[[-55.6  -5.3 -17.1 -12.7]
 [  4.3 -10.6  -7.6 -15.0]
 [-39.1  -7.7 -27.4  -1.2]]
->
[[-39.1  -7.7 -27.4  -1.2]
 [-55.6  -5.3 -17.1 -12.7]
 [  4.3 -10.6  -7.6 -15.0]]

[[  5.2  18.1 -10.9 -55.9   0.4 -26.6]
 [-23.8 -26.4  14.4  27.8  -2.2  10.9]
 [  8.2   8.2  14.0  -1.3  -2.2  22.2]]
->
[[  8.2   8.2  14.0  -1.3  -2.2  22.2]
 [  5.2  18.1 -10.9 -55.9   0.4 -26.6]
 [-23.8 -26.4  14.4  27.8  -2.2  10.9]]

[[ -6.3  -8.7   9.9 -40.1 -14.5]
 [-17.8 -15.6   9.3 -50.3  12.5]
 [ -2.7  -2.7  -1.8  -5.2  13.9]
 [-10.8  -8.7   6.4 -27.8   3.8]
 [-34.8 -11.2  21.6 -14.1 -13.8]
 [  1.4  -0.6  -4.0  -1.3  13.1]
 [-22.3  -3.3   8.3  15.6   5.7]]
->
[[-22.3  -3.3   8.3  15.6   5.7]
 [ -6.3  -8.7   9.9 -40.1 -14.5]
 [-17.8 -15.6   9.3 -50.3  12.5]
 [ -2.7  -2.7  -1.8  -5.2  13.9]
 [-10.8  -8.7   6.4 -27.8   3.8]
 [-34.8 -11.2  21.6 -14.1 -13.8]
 [  1.4  -0.6  -4.0  -1.3  13.1]]

[[ 37.8 -32.4 -32.5 -23.0 -20.9 -35.3  -0.4  -3.3 -43.8  25.3 -23.5 -24.1]
 [ 29.4 -29.9  13.5 -21.7  -3.4 -23.6  16.4  -1.4 -26.7  -1.9  -4.9  -9.8]
 [  6.9 -23.8  22.7   7.1   4.7   7.4   9.9  -0.5  -0.5 -28.5 -23.6   1.8]
 [-14.7   7.8 -18.3  -4.9  15.3  -1.0 -14.7   1.1  -8.4 -13.4 -20.1 -19.4]
 [  6.2 -16.0  14.5   1.0   3.5   9.6  14.5   7.8   2.5 -11.3 -11.2   1.9]
 [ -6.2  -4.0  -5.7  -0.6  14.7   9.8 -19.4   0.2  -5.6 -28.2 -29.9  -7.7]
 [-53.5  30.6 -10.8  21.8   8.8  21.9 -18.4 -25.0  13.6 -21.2  -9.3 -39.5]]
->
[[-53.5  30.6 -10.8  21.8   8.8  21.9 -18.4 -25.0  13.6 -21.2  -9.3 -39.5]
 [ 37.8 -32.4 -32.5 -23.0 -20.9 -35.3  -0.4  -3.3 -43.8  25.3 -23.5 -24.1]
 [ 29.4 -29.9  13.5 -21.7  -3.4 -23.6  16.4  -1.4 -26.7  -1.9  -4.9  -9.8]
 [  6.9 -23.8  22.7   7.1   4.7   7.4   9.9  -0.5  -0.5 -28.5 -23.6   1.8]
 [-14.7   7.8 -18.3  -4.9  15.3  -1.0 -14.7   1.1  -8.4 -13.4 -20.1 -19.4]
 [  6.2 -16.0  14.5   1.0   3.5   9.6  14.5   7.8   2.5 -11.3 -11.2   1.9]
 [ -6.2  -4.0  -5.7  -0.6  14.7   9.8 -19.4   0.2  -5.6 -28.2 -29.9  -7.7]]

[[ -7.4  -5.5  -4.1  44.0  39.9 -24.2 -38.3  -3.6   5.6   1.1   7.9]
 [ -4.5  18.7 -31.7  -6.2   6.1  -3.4  -5.1  31.9  -2.4 -32.4 -49.3]
 [  0.6   2.1   0.2   0.1  -1.0   0.6   0.7   1.0   0.5   0.1   0.4]
 [ -0.3   0.0  -0.6  -0.6   0.5  -0.6  -0.4  -0.1   0.2  -0.9  -0.8]]
->
[[ -0.3   0.0  -0.6  -0.6   0.5  -0.6  -0.4  -0.1   0.2  -0.9  -0.8]
 [ -7.4  -5.5  -4.1  44.0  39.9 -24.2 -38.3  -3.6   5.6   1.1   7.9]
 [ -4.5  18.7 -31.7  -6.2   6.1  -3.4  -5.1  31.9  -2.4 -32.4 -49.3]
 [  0.6   2.1   0.2   0.1  -1.0   0.6   0.7   1.0   0.5   0.1   0.4]]

[[-49.9  33.7  19.2]
 [-16.6  -4.0 -14.5]
 [-51.0  40.7  38.7]
 [  2.1 -25.4 -21.7]
 [ -5.1 -33.0 -34.6]]
->
[[ -5.1 -33.0 -34.6]
 [-49.9  33.7  19.2]
 [-16.6  -4.0 -14.5]
 [-51.0  40.7  38.7]
 [  2.1 -25.4 -21.7]]

[[-44.0   4.7 -38.5 -17.7 -41.6  21.4 -14.5 -33.0   8.3  -0.5]
 [-24.5  32.4  -0.1  13.8   8.9   9.8 -15.2  -3.0 -48.1 -10.5]
 [-13.7  12.6  30.6   9.6  31.3  -1.1 -20.0  11.4 -50.0 -26.8]]
->
[[-13.7  12.6  30.6   9.6  31.3  -1.1 -20.0  11.4 -50.0 -26.8]
 [-44.0   4.7 -38.5 -17.7 -41.6  21.4 -14.5 -33.0   8.3  -0.5]
 [-24.5  32.4  -0.1  13.8   8.9   9.8 -15.2  -3.0 -48.1 -10.5]]
